Rows near named flat spaces through zero
q822-q29: [ 14 -11 -22  26   6  20 -31  13  -2  18 -12  39  -2 -36 -25 -44 -15  -7
   9 -59 -43  32]
q848-q599: [-22  -1   0  61  16 -10 -23 -20  13  -3 -42   8  15 -36  25  63 -14 -57
  36  11   3  22]
q871-q117: [ 12 -12 -27  30 -34 -26 -29 -35  -9  12  -4  -3  53 -21  -8  -7   0 -32
 -22  18   0   0]
q848-q599: [  4 -46 -24  64  27 -46   4  -5  -7  26  35  13  -2   5  15 -31  -8  19
  57 -25 -29  19]
q871-q117: [ 13  12  -9  15 -34 -46 -49   3  39  32  21  -8   6  35 -24  42 -34 -17
 -29  21  -2 -37]
q501-q422: [ 27 -15  -2  41  17   1 -52 -11   3  13 -27  18  -6 -39  -9  42 -27 -24
 -10 -27  13  19]
q501-q422: [  8  25   8  32 -26 -25 -48  31  38  50  13  24 -40  26  -3  -3 -15  43
   2  -1 -37  12]
q848-q599: [ -9 -44  16  43   9 -56 -45  -1  -7 -18  -3  24  11 -45  35  46 -16  28
   6   4  36  25]
q553-q625: [ 33   7 -26 -16  46  55  15  15  -3  36  36   2 -27  10 -21 -43 -13  59
 -20 -29  10  10]
q848-q599: [ -7  49  21   5  -4  -6 -27  20  30  28   9  -8 -25  44  13  57 -17  43
 -25  48  19 -15]
q848-q599: [ 12  45  23 -17 -26   1 -30  18   4  26   6  -9 -42  56   0  25  18  76
 -24  39  20 -22]
q848-q599: [-21  -4 -22 -34 -32 -19  45  12  36   4  48 -18  -2  26  -6 -46  16   2
  28  17 -15 -20]
q501-q422: [  9  -5  38  -5 -10 -23  12   1  -8  -2   9   3 -11  -3  31 -19  10  42
 -29  14   4  26]
q871-q117: [ -6 -20 -13  -2  31  15   1  24  62   3  16  16 -25 -54  -1  17 -41 -17
  12 -31  17  29]
q822-q29: [  2  17  -7  13  -1  -5  -5  15  58  42  31  -4 -32   5  13  14 -16  33
   1  26  15  15]
q501-q422: [-17 -34 -10 -13  -2 -15  52 -26  -3 -32  12 -17  47 -36  18 -25   6 -48
   2  10   9   9]
q553-q625: [  0  12  12  -6   4   7 -13   7 -14  -4  -2  10  17  -7   6  -1 -10  25
 -40   8   7   8]
q553-q625: [ 41 -35  -2  31  27 -21  35 -54 -48  13  14 -31  15  15  18 -14  16  -3
  -5   7  16   3]
q871-q117: [-13 -30 -57  14   7  13  24 -37  30  -4   7 -16  47 -67   2   3  -5 -69
  24  13  33  16]
q553-q625: [ -7  -8 -10 -33 -14   4  -2  20   6 -15  20  20  38 -31 -19 -48 -26  -4
 -47 -22 -16   7]
q553-q625: [ 94 -67  -4   9 -36 -32 -14 -24  32  41  13   5 -66 -36 -40 -58   4 -37
  -1 -81 -26  31]
q553-q625: [  9  26  -3  12   4  24 -30  20   7  31   6  25  -7 -12   0 -20 -15  52
 -31  -3  -7  30]
q822-q29: [ 19  32 -17  19  19  26   6  -8 -16  42  13 -11   3  43  -9 -20  -3  21
 -15  10 -17  -7]
q553-q625: [ 38 -19  10 -11  32   8  13  10   9  15  21  -3 -49  11 -14  -7 -17  13
  -6 -41   3   1]
q501-q422: [  7   0  -5  10 -26  -9  -8  20  27  29   8  16 -49  13 -11 -40  17  20
  44 -25 -43  13]
q871-q117: [ 24   1 -60 -32   2  60 -10   3  13  20  26  12  41 -51 -49 -60 -29  -4
 -60 -29   9  12]
q871-q117: [-45   6  11   1  -1 -16  10   4  22 -26  -6  -4  22 -16  31  42  -8 -19
  11  38  19   1]
q501-q422: [ 23 -25   4  26 -20 -14  -7 -17   3  14 -11  15 -11 -43  11 -34  14  -5
   6 -19 -16  45]
q848-q599: [-25 -50   5   6 -12 -47  -5  -9  12 -43  -4  10  34 -59  20  23 -11 -41
  10  -1  21  13]
q871-q117: [ 13 -19 -31  17  -8  12 -43   3  12  14  -6  27  -1 -50 -20 -15  -5   6
   9 -30   3  24]
q822-q29: [-12  12   7   7 -12   3   9  11  10   8  -6  11 -13  -2  11 -27  13   7
  20  -2 -31  21]
q501-q422: [ 56  38   5  27 -29  24 -58 -21 -29  53 -40  -7 -68  49 -19  21  55  55
  16  10   8  -9]
q501-q422: [  9 -39  11 -32  28  -8  89 -24  12 -22  29 -42 -19  -4  25  -6  13 -28
  16   5  34   1]
q501-q422: [-45 -25 -47 -13 -15  -3  24  14  20 -26  12  10  31 -16 -28 -44   1 -61
  65 -32 -43 -18]
q848-q599: [-33  33 -22  10 -12  30  22 -16  65  13 -21 -22  -3 -29  18  42  10 -58
  39  48  20  15]
q848-q599: [-32   9  22  13  28 -22 -29  37 -52 -26  -1  31  35  40   1   7 -32  35
 -14 -15 -37 -24]
q848-q599: [ 62 -80  29  25  20 -64 -35 -14 -62 -16   9  24   8 -15 -12 -18 -29   8
 -44 -72 -10   7]
q501-q422: [-28 -18  31  -7  21 -58  -4  32  24 -27  34   3  11  14  20  55 -55   7
 -24  11  18 -22]
q822-q29: [ 10   9  21  -7 -36 -25   1 -15   0  -1  -4  -9  25   4   2  -9  -3 -29
 -48  18 -16  -2]
q871-q117: [  6   4  -7 -48 -64   0 -86  25 -50 -25 -20  23 -14  28 -51  -3  49  81
   1 -11  20 -53]
q822-q29: [ 33  -2   5 -36 -14  39  22 -34 -20 -14 -29 -19   0 -28 -13 -18  31 -33
 -30  -7  21   7]
q553-q625: [ 24  17  30  22 -24   0 -43 -17  -7  12 -48   1 -43  -2  12  45  32  15
   5  16  19  13]
q848-q599: [ 11 -12 -15   3  21  41  14 -17 -30 -10 -26   8  13 -34 -12 -30  10 -31
   9 -36 -11  20]
q871-q117: [ 17   2 -29  29 -53 -24 -61 -27 -24  20  -9  10  57 -11 -22 -17   5  -5
 -36  17 -10  -6]
q553-q625: [ -9 -16   8 -14  -9 -27   7  10  32 -16   1 -11 -30  17 -11  33  -4 -42
  38 -12  -3 -29]
q822-q29: [ 18  -8  23  14 -32 -38   8 -53 -85 -14 -22 -28  24  44  22  -9  65  20
   0  41   6 -21]
q871-q117: [-22 -15  -3 -40  43  38  78  -3   6 -35   8 -23  -7 -20  17  -4  11 -22
  29  -3  30   5]
q501-q422: [-25   5 -26  -9   3  -6   2   9  16  -6  13 -15   9  38 -22  31 -10 -28
  33   8   1 -51]
q822-q29: [ 39 -25 -24  16  25  13 -31 -12 -18  16   4   7  -3 -16 -25   3 -14   9
 -12 -34  20   1]
q553-q625: [-28  10  12  30 -28 -28 -16 -13  -1 -10 -30   3  21  -6  24  28  15 -24
  21  33 -10   5]
q822-q29: [-41   9 -17   3  -8  -4  -7   8   0 -16  -5   3  26   6   3  16   6  -4
  30  21   0 -18]
q822-q29: [-29   1  -9 -24  -5  16   8  10  29 -21  -6  -3  -6 -25   4  22   9 -10
  26  12  28  -1]
q553-q625: [ -4  26 -12   5 -31  21 -29 -10   3  10 -31  -2 -16  -1  -5  21  37   8
  26  24  15  -3]
q871-q117: [  8   9  28   6   3 -40 -14  25  49  21  23  -4 -35  37  -1  47 -45  -7
 -19   1  -9 -18]
q822-q29: [-21  46 -45  13 -21  34 -14   0  22  33  -1   1  29   3 -15 -14   2  -7
   4  31 -16  -2]
[  6 -12   5   5 -11 -21 -25   6   7   0  -4   3 -31  11  -7  24   8   9
  27  -9   6 -13]
q871-q117
[  4  -5   1  13  52   9  32   6 -22   9  30   6  22   3  17 -35 -29  28
 -28 -11 -12  21]
q553-q625
[ 10   3  46  -2  31  29  27  13 -57 -13 -25  23 -32   2  24 -53  27  51
   2 -37 -34  41]
q871-q117
[-18  41  26 -17  19   4  37  45  68  23  35   1 -22  27   9  -4 -56 -12
 -34   3 -41   8]
q822-q29
[ 30 -11 -35 -13 -85 -14 -44 -36   7  12 -12 -13  11 -18 -37 -11  43 -21
  -6  17  22 -19]
q553-q625
[  4 -31   3  -1 -32 -33 -16  -5 -14 -11   3   5 -14  -9   9 -12  36  40
  26   4  17   4]
q848-q599
[ 17 -20  21  -9  23 -10  31  -9   8  -5  13 -19 -26   1  18  18  -3   0
  -5   1  28   4]
q501-q422
[ 11   0  22  33 -58 -68 -33 -19   1  13 -23 -14 -29  55  -3  37  32 -27
  42  19 -28 -34]
q848-q599
[-41  15  13 -41 -46   1  -9  12 -25 -50 -32   6  19   5  -4   1  40   3
  15  18  -2 -26]
q848-q599
[-49  11  -9 -49  19  12  35  23 -10 -44  19 -14  37  33  -9  10 -11  -9
   3  14   8 -51]
q501-q422
[ -8  13   6   2  54  -5  12  15 -45 -12  17  -4  46  68 -21   9 -53 -21
 -36 -19 -39 -51]
q822-q29
[  2 -10  24 -14 -24 -23   6  -7  12 -14  -3  -7  -6 -13  14   8   8 -10
 -14  13  13   6]
q822-q29
[-14   1 -10 -26 -27   2  16   3  10  -8   9  -7  -4   0  -1 -22  27  12
  19  14   6  -6]
q848-q599
[ -20  -22    4   71  -52 -101  -72   13    3   15    9   42   34   -1
   15   -8  -18   19   12    6  -52   13]
q822-q29
[ 42 -19  29  41   1 -29 -36   5 -13  27 -12  26 -52   9  -1 -10   0  25
  11 -46 -36  25]
q871-q117
[-22  -5   4  19  16 -43  16  -3   5  -4  23 -20  16  40  19  38 -17 -12
  16  30   4 -29]
q553-q625
[ 18  72  -1 -11  23  67   8   9  32  50   2 -20 -32  36  -9  22 -16  17
 -40  28  10  -2]
q848-q599
[-27   3   0  28 -10 -17 -16   1 -25 -12 -25  11   9  17   6   7  21  -5
  49   2 -28 -10]
q848-q599
[ 42  21 -76   3   2  39 -14  -6  40  72  40 -21 -11  36 -66 -19 -22 -16
  -2 -13  -6 -34]
q871-q117
[ 16  17  18  10  49  50  13   6 -15  14 -21   5 -54   5  13   6  12  35
  21 -20   5  26]
q553-q625
[-22  28 -20   0 -26  15  31 -13  24   7 -18 -21   0  25 -12  -6  24 -69
  50  15 -38 -19]
q848-q599
[ -5  -7  21 -36 -13  11   3   1 -53 -42 -17  13  30 -22   5 -37  23  29
 -36  -5   6   9]
q871-q117
[-10  -9   9  51  41   6  45 -25 -35  -1 -19   3  15 -15  43 -27  13 -17
  36  -4 -30  44]
q553-q625
[ -5  17 -15  48  13 -14  -5   9   3  45  21   2 -25  52  10  -6   5  45
  48  12 -28  -2]
q848-q599
[ 41 -28  11  48  18 -10  14 -30 -29  23 -13   5 -20  -9  13 -37  14 -12
  19 -35 -34  39]
q871-q117

Rows near named flat spaces through zero (a row that begins with a name and a colon came from that space)
q444-q144: [ -8  -5 -15  22 -35   8  14 -17  -4   4  15  41 -19  14  17  39  29 -24
  24   2 -15   3]
q884-q744: [ 22  10  -1  38  -4 -29  37 -20  26  14  10  53 -27 -14  31 -11  19  30
   0   0   4 -13]
q457-q613: [-43   4 -12  -8  45  54  31   1 -39  31   5  31  21  55  24  55  -1   9
 -35  20 -29  51]
q444-q144: [-12  12   2   1 -39  15  12 -31  15   7  -1  58   8  -2   8  22  10 -20
  19  19   6  11]
q444-q144: [-15 -31  -9  -5  22  21   3  11  -1 -39   6 -18  36 -35   9  17  -6   4
 -53  -5  11  13]
q884-q744: [ 39  12  -6  25 -41  39   3  -4  -3 -18  32  24  -8  -1  28  60   4 -59
  53 -17 -24  35]
q884-q744: [-42 -18   0 -26   5   0 -12  -2   0  -8 -18  -9  25  -8 -24 -12  -2  10
 -32  15  22 -12]
q444-q144: [ 28  28  25   1   1 -11 -14  13  20   3  -2   7  -7 -15 -26 -38 -25   9
  27  -6  36 -17]
q282-q435: [-22  -9 -14  12 -28  -5   7 -16  -5   9   4  28 -18  17   4  21  29 -12
  13   7  -9 -10]
q282-q435: [ 34  14  13  20  23 -10  62 -38  59 -10  -1  61  36 -73  61 -23 -12  53
 -61  14  20  25]
q282-q435: [-28 -13 -21  10 -16  16  39 -38  -2   9   3  47  10  11  46  46  32  -5
 -23  20 -31  27]
q457-q613: [ 34  24  25   6  83  37   2  57  -3 -12  20  -7  23 -18 -12 -15 -60  37
 -29 -21  42  22]
q457-q613: [ 10  32   8 -13 -62 -32 -16 -34   6  43 -23   6 -36  40 -13 -20  17 -30
  77  15 -28 -16]
q457-q613: [-14  -8  -7  12  26  10   8  17 -16   3  12   8  -7  14  -1  13   3  14
 -16  -4   4  -1]
q457-q613: [ -6 -38 -31  29  24 -49  12  13 -23   7   8 -40 -49  21  16  -7  41  32
 -26 -19 -34 -35]
q393-q162: [ 40  -5   3  20  11 -18 -11  26   8 -24  15 -31 -17 -28  -5 -20  -9   6
   6 -29  13 -19]
q393-q162: [-42 -18  -7 -19  12  -6 -10   4 -16   8 -15 -18   5  19 -20  -7   7  11
 -23  11   2 -14]
q282-q435: [ 18  20  16 -19  36  16   3   8   1   5  -9 -20  28  -4   7 -13 -34  13
 -18   2  -4  30]
q282-q435: [  7  23  11 -27  32  24  20 -15  -1  19 -17  -6  39   9  28   1 -26  11
 -27  18 -27  51]
q444-q144: [  4  43  17 -22 -13 -30   0 -27   5  61 -32   9 -20  45 -10 -40  -2  11
  39  24 -20  -5]
q884-q744: [ 24   4   0  25  -4 -15  18  -7  18  -3  10  22 -14 -19  20  -6   7  12
   2  -7   3  -6]
q444-q144: [  5  15   8 -22   7  -2 -17   6 -13  19 -14 -34  -2  27 -14 -15 -14  -5
  18   2 -17   6]
q884-q744: [-23 -13   6   0  33 -15   9   7  17  -8  -7  14  15 -31 -14 -33  -7  48
 -51   7  46 -24]
q444-q144: [ 12  31  22   5 -10 -30  13 -22  36  25 -14  49  -9 -15  -8 -46  -6  30
  13  16  33 -22]
q282-q435: [ -9  16   3  -4 -15  -5  -2  -9  -5  27  -7  18 -15  29 -10  -2   6  -5
  27  11  -5  -5]
q884-q744: [ -8  -5  -2  -9 -16  49 -17  11 -13 -25  14   1  23  -1  -8  45 -11 -45
  15  -4   3  26]
q884-q744: [-24  11  -3 -35   3 -30 -14 -12 -29  56 -36 -45 -21  71 -15 -25  11   5
  18  19 -50  -7]
q457-q613: [ 27  37   9  -4 -17 -36  -9 -10  -7  52 -16 -15 -45  51  -8 -30   5  -4
  61   3 -35 -12]
q282-q435: [ -9   9   3 -13  28  36 -41  57 -52  11  13 -42 -16  59 -48  20 -23 -25
  37 -18  -1   4]
q393-q162: [ 21  10   4  -4   8  17  -7  13  -9  -4   6 -20   5   5   3  10 -16 -15
  13 -10 -12  20]
q393-q162: [-42 -27 -13 -12 -10 -47  10 -32  10  12 -29  -6  -2  -3   2 -30  33  30
 -39  22  -7 -31]
q457-q613: [-17  23  18 -45 -76  44  -9 -56  32 -12 -24  47  63 -27   1  25 -14 -61
  27  39   9  41]
q393-q162: [ 46  14   7   5   0  12  -8  12   2 -14  12 -24   1 -11  10   5 -19 -21
  24 -19 -13  19]
q393-q162: [ 18  19   1  45  32   5  49  -1  11  19  25  74 -18  -1  34  10   4  40
 -14  -1  13   8]
q444-q144: [-25  -2 -20 -38 -18  37 -23  -5 -59  26 -11 -58   2  83   6  58  11 -63
  35   8 -86  46]
q884-q744: [ 34  32  19  15  97  16   3  66 -26  24  19 -18 -18  31 -16 -22 -46  49
  -8 -25  17   8]
q282-q435: [ 41  14  26 -37  19 -26 -13  -7  33 -13 -33 -63  38 -49   1 -67 -41  21
 -26   1   3   8]
q393-q162: [  6 -16  -2   8 -74 -55  -2 -47  49 -21 -15  18 -10 -55   3 -33  33  -9
  14   8  16 -44]
q457-q613: [ -7 -19 -14   5 -58 -45 -10 -29  10   0 -11  -9 -31  -1  -2 -11  40 -19
  28   2 -17 -37]
q393-q162: [-14 -30 -15 -11 -11 -71  13 -39  20   6 -34 -38  -6 -19  20 -48  34  34
 -43  13 -27 -32]
[ -5 -13 -13  -1   8 -10  12 -10  -9   6  -5 -19  -1  10  23   6  14   7
 -20   2 -32   9]
q457-q613
[ 21  22   9 -13  28   7   9   0  -6  20  -9 -21  10  17  18  -8 -20  10
  -5   3 -28  30]
q457-q613
[ 35   8   1  -3  11  -3   3   0  -1  -1  -1 -36   2  -2  23  -4 -10  -3
   1 -10 -32  21]
q393-q162
[ 36 -15  11  24 -32 -71  -9  -9  60 -39  -3  -2 -17 -87 -14 -70   8  26
  -2 -16  55 -67]
q282-q435
[ 29  14  24 -55  -8 -43 -29 -21  29  -1 -50 -82  30 -31 -11 -76 -30   6
  -5   9 -14  -3]
q282-q435
[-15  12  12 -34   2   8  -2 -17   7  11 -25  -4  33   0  -4 -14 -17   3
 -14  22   0  18]
q444-q144
[ 24  11  -6 -10 -24 -40  -7 -21  -9  32 -19 -48 -33  38  13 -19  18 -14
  39   0 -62  -4]
q884-q744
[ 22  -4  -4  22  47 -21  19  19  -3   4  10 -17 -17  -4  18 -19  -1  41
 -29 -16  -5  -7]
q393-q162
[ -4  18   8 -10  44  23  -9  33 -30  24   3 -15  -4  43 -19   3 -23   9
   5  -3  -3  14]
q884-q744
[ -2  11   1 -10 -21  -3  -1 -19   0  17 -11   5  -2  16   3   2   5 -13
  20  11 -18   7]
q457-q613
[-24 -34  -3 -23 -24 -25 -53  19  -4 -33 -13 -62  -1 -18 -55 -28   4 -17
   5 -10  26 -48]
q393-q162
[ 12  27   6  -1  27   0   6   9 -19  39  -3  -6 -19  46   2  -6  -9  13
  17   1 -24  12]
q457-q613
[-50   7   2 -19 -63  46  -5 -35   6   1  -6  74  29   7 -15  46   9 -49
  28  34  21  16]
q457-q613
[ 12  -4   2   7   4  -9   2   3  10 -11   3  -5   1 -20   3 -10  -2   8
  -8  -7   8  -6]
q884-q744
[ 56  20   8  33   2   2  17   5  19  -9  24  22 -13 -25  26   3 -10   1
  19 -19   3  11]
q393-q162
[ 39 -13  -5  38   8 -61  24  -6  32 -12   6  -3 -30 -45  26 -43  18  44
 -22 -18   7 -37]
q393-q162
[ -4   5  -3   3 -18  39  -2   1 -11  -7  15  23   8  10   3  44  -1 -35
  22   0  -4  24]
q884-q744
[ 25  22  21   0   3  -6 -15  15  15  -2   0   2  -4 -16 -24 -31 -24   6
  21  -7  32 -14]
q444-q144
[ 27  10  20 -14 -21 -51 -26  -6  32  -4 -24 -32  -8 -33 -28 -69 -11  11
  20  -3  23 -40]
q282-q435
[ -3   0   0  -1   5 -12   3  -3   2   7  -6  -1  -4   2  -1 -12   3  12
  -6   3   0  -7]
q884-q744
[-13   2   6 -24 -43  23 -33  -4  -2 -15  -6  -5  16   0 -29  16  -7 -48
  36   6  10   3]
q393-q162
[ 14  -8   0 -12  45 -15 -21  36 -24   0  -5 -78  -9  15 -14 -27 -16  17
 -14 -20 -17  -7]
q444-q144

Rows near named flat spaces through zero (a row that begins with a name and a colon came from that space)
q762q755: [ 21   1  -6  -3  -3  21  -2  -2  10   9  15  -7  16  21   1   8   9   6
  26 -10   3 -20]
q665q476: [-16   4 -58 -67   3 -24 -11 -22 -44   7 -36 -31 -46 -16  -1 -18  15  -9
 -41  25  -7  66]
q371q74: [-30 -55  75   4 -40  50 -23   8 -31 -45  48  -3 -87  38   5 -20  -8  22
  -8  19  14  13]
q665q476: [-54 -26 -28 -34  14 -43  15  19 -26 -46 -54  -4 -44   2  32 -48 -37 -38
 -71  23  -9  -7]
q156q20: [  4  11 -12  27  -5  17  31   1  28  10  37  35  32  41   0  -1   5   8
   8   1 -30 -28]
q423q954: [ 21 -21 -13 -38 -11  45 -14 -10  -8  -8  15 -35 -19  39   6  -6  14   2
  27   5  17 -12]
q371q74: [ 22  17 -61 -33   0  40  12 -13   2   9   7  -2 -16  60   8 -17  19   4
   2  21 -15  -8]
q665q476: [-27 -31  42  -6 -10 -43 -13  32   4 -15   3 -15  32  -7  22  21 -26  -8
  -3 -47 -11 -42]
q371q74: [  8  -3  -3   9  -3  17  14  -5  25  -6  20   4  31  19  -4   2   2  -8
  18   3  -6 -24]
q373q207: [ -5   5   3 -46 -18  37 -24  18   0 -36  -1 -11 -63  71  27  -7  -5   6
 -27  12 -22 -18]
q156q20: [  1 -10 -15 -38   2   4 -14 -10 -12 -16 -20 -32 -20  -5   1  -8   2 -15
  -5  14  14  15]
q762q755: [ 12  35   3   7  39 -27 -21  -5   2 -16 -87 -13 -21 -87 -15  -1 -13 -29
 -18  25  45  37]
q156q20: [ -3   3  -3  11 -14  15  24 -10  37  -7  43  19  43  32 -11   7   7  -5
   8   9 -34 -16]
q762q755: [-18  33 -51 -51   0 -47  -7   0 -23  26 -28  -4 -14  -2  10   7  10   5
 -48  -7 -44  40]
q665q476: [-14   1  13  -9   0  -9 -10  11  -2 -20 -18  -2 -22  -2   9  -3 -12  -6
 -22   4  -4   0]
q156q20: [ 35  23 -48   9  10  50  15   0 -18  34   4  24 -42  55  13 -26  17  31
  11  11   8 -12]
q156q20: [-42 -31 -10 -33   6 -48  15  10  23 -54 -27 -22  41  -7  16 -11 -33 -57
 -33   4 -19 -36]
q373q207: [  5 -15   4  -3   2  -8  -7 -13 -12   7  -3 -21  11 -35 -13   5   6  -5
  18  -4  24  19]
q373q207: [ 31  76 -15  27  -7  74  35 -27 123 -42  41  52  59  68 -34  19  18 -24
   6  66 -63 -26]
q373q207: [ 33  -2 -23 -14 -14  29   5 -64  22  23  48 -31  65 -27 -57  25  49  -8
  58  23   8  52]
q423q954: [-49 -57  19 -19  -4  -7   3   8 -25 -61 -17 -16 -50   1  15 -43 -31 -31
 -39  29  15  -1]
q762q755: [ 42   0 -21   4  21  20   1   2   6  15 -17 -18  23   2   8  -1   2  -4
  43 -16  37 -41]
q373q207: [ 18 -17   8   4   1   4  -5 -33   2   9  11 -29  37 -51 -34  14  18 -11
  42   5  34  31]
q423q954: [-14  11  27  67  28  -3  33  36  44 -47 -33  53   5   6  20 -26 -48 -27
 -27  16   3 -68]
q665q476: [-35 -44 -50  -4  16 -32  49   4 -18 -10 -12   6  19  10  22 -48 -23 -32
 -24   7  -3 -32]
q423q954: [  2   1 -19 -27 -18  -5 -10 -21 -26  39  28 -14   2  -2 -14  16  30  23
   9 -10 -15  47]
q156q20: [ 10  10  11  14 -35  59  16 -36  42  -4  83  22  27  44 -37  16  34  13
  26  33 -36  22]
q371q74: [ 46  20 -67 -35  33   1   5 -20  34   3 -45 -41  64 -15  -4   7   9 -41
  35   3  23 -31]
q665q476: [ 12 -19 -22 -13   7  -2   8   5   2   7  -1 -19  32  14  14  -2  -3  -9
  23 -21  10 -40]
q762q755: [ -8  14 -26  -8  19  -5   6  -5  -8 -17 -44   4 -36 -16   0 -26  -8 -19
 -33  35   9  22]
q156q20: [ 21  17 -32  14  15  10  14  13  -9  30  -8  20  -7  27  18 -12   2  18
   6 -13   3 -27]
q423q954: [ 12 -13 -36 -32  -2  42  11  -8  10 -22   8 -16  -7  55  11 -22   5 -15
   9  22   0 -29]
q156q20: [  2  10 -20  26  32 -55  16  42  -6  33 -41  19  35 -12  37   0 -28   3
  -5 -55   2 -62]
q762q755: [-41 -35  -2   6  -8 -34  21  15 -30   7  16  16  -3  10  18 -20 -15   6
 -25 -17 -19  -8]
q762q755: [ 10  41  30 -21 -32  24 -32 -19  35  -6  35  -4   3  11 -29  48  28  15
   2  11 -40  44]
q762q755: [ 13 -10  15  30  35 -38  -6  14 -12  10 -54 -14  21 -73   4   0 -22 -15
  20 -27  57 -19]
q423q954: [-23 -30  20   7  -3  10   6  11  -9 -34   0   4 -33  15  13 -27 -20  -9
 -17  15   9 -16]
q423q954: [  2 -14  20   9   1  19  -4  11   1 -20  -2  -1 -19  13  10 -10 -12  -2
   5   3  17 -23]
q371q74: [-20 -29  72   5 -19  17 -24  -4  11 -56  12 -17 -24 -21 -16   5 -12 -15
  -1  23  18  17]
q371q74: [-14 -46  79  16 -14  13 -21   1  14 -53  14 -25   1 -29 -13   7 -18 -20
  20   6  34  -8]
q373q207: [ -7  -9 -25 -10 -18   3  12   1 -29  39  41  13  -8  43  11  -5  17  33
   0 -19 -28   4]
q373q207: [-12 -71   6 -25 -19 -20 -22   1 -96  53  27 -41 -36 -16  13  -9  13  41
  25 -50  36  29]
q371q74: [-16  34 -13  13   6 -44   5   8 -16  34 -14  31  -6 -22   1   7   2  19
 -35 -12 -30  33]
q423q954: [ -7 -27  71  42 -31  24 -21  15 -48  29  57  21 -57  10   0   6   8  63
  18 -28  14  22]
q665q476: [-18  35  50  21  -7  10 -21   6   7 -32 -15  30 -68 -14 -12   2  -8   9
 -45  36 -11  47]
q371q74: [ -5 -62  45  39  -7  -1   4  27 -29  13  32  -1   9   6  21  -8 -18  21
  38 -49  35 -53]
q665q476: [-26  10  24  -7  -8 -18 -17   4 -10 -16 -13   6 -38 -18  -4   3  -6   2
 -38  12 -15  39]
q373q207: [ 29   2   9   3 -15  51   1 -39  39  -9  44 -13  36   5 -39  18  28  -7
  46  27   6  15]
[ 12  -7  22  23  -1  48   5 -10  22 -32  12   6 -13  12 -12 -13  -2  -9
  16  33  22  -9]
q762q755
[ 25   7   5 -22 -12  39 -30 -27 -19  10  10 -26 -40  -7 -22   9  30  19
  21  18  22  53]
q156q20
[ 39  49   9  -9   7  41 -28 -23  38 -21 -23 -14 -11 -18 -29  22  17 -11
  13  36  16  30]
q762q755
[ 11  13 -40 -64  -5   3 -17 -34   4  -3 -11 -44   7 -10 -19  12  26 -19
   0  22  -7  44]
q373q207
[-17 -29 -42 -76 -11  37   4 -31   7 -67  -6 -43 -32  41  -3 -36   3 -48
 -25  66  -5  14]
q156q20
[-24  32  -6  14 -14 -11  12   4 -10  22  21  49 -30  22  -1  -1   8  30
 -43   9 -51  37]
q371q74
[-35 -21  54   9 -14 -13 -12  -3  -2 -39   4  -2 -21 -35 -15   1 -13 -12
 -23  19   2  33]
q156q20
[ 12 -14   7  35  23 -46  12  15   9  28 -14  -4  79 -48   5  17 -15 -10
  37 -51  25 -46]
q371q74
[  6  21   3 -14   3 -40 -23   5  -4  29 -17 -15  25 -36  -2  35   6   8
   3 -35  -7  15]
q762q755
[ 26  18  -9 -27   1  24 -12 -43  42 -25  -5 -35  35 -29 -40  20  22 -34
  25  38  11  32]
q373q207
[  8  14 -21 -22  14 -18  -5  -7  16  -6 -31 -20  27 -24  -4   9  -1 -24
   0   2   3   1]
q423q954
[-12 -61   6  38  -7  52  44   5  -3 -28  47  23 -13  61  15 -52 -16  -4
  17  21  18 -57]
q762q755
[ 17  14 -31 -18  11  -1  -2  -1  -2  15 -18 -10   4   4   6   1   6  -1
   5  -6   3  -5]
q762q755
[-19 -11  20  24  26 -68  -6  17 -26   8 -52  -4   8 -82   5  -1 -26 -12
 -15 -25  31   9]
q762q755
[-20  -6  82  72 -10  -2   8  29  35 -25  30  45  20  -1   1  14 -28   7
   1 -14 -10 -39]
q665q476
[ 31  -3  31 -10  24  10 -35  16  23 -41 -58 -45   3 -31  10  11 -23 -32
  27  -8  57 -45]
q423q954
[ -8  -9 -35 -26 -19  -1   7  -2 -35  40  35   3 -13  42  12  -5  20  31
  -5 -18 -30  13]
q373q207
[ 20   2  24 -23  12  17 -32  39  25 -43 -43 -29 -12  30  38   8 -29 -18
   7 -22  21 -77]
q665q476
[-33   7  13  25  -8 -14  13 -11 -12  -3  10  34 -27 -22 -19 -12   1   7
 -37  30 -19  55]
q665q476
[ -4 -15  20   8   9 -15 -10   9 -14  -6 -21 -11  -9 -31   4  -3 -13  -5
   1  -9  27  -2]
q373q207
[-20 -49  90  -9 -18  19 -45  -3  -4 -73  -5 -44 -47 -40 -15   2 -18 -23
   3  24  47  23]
q371q74
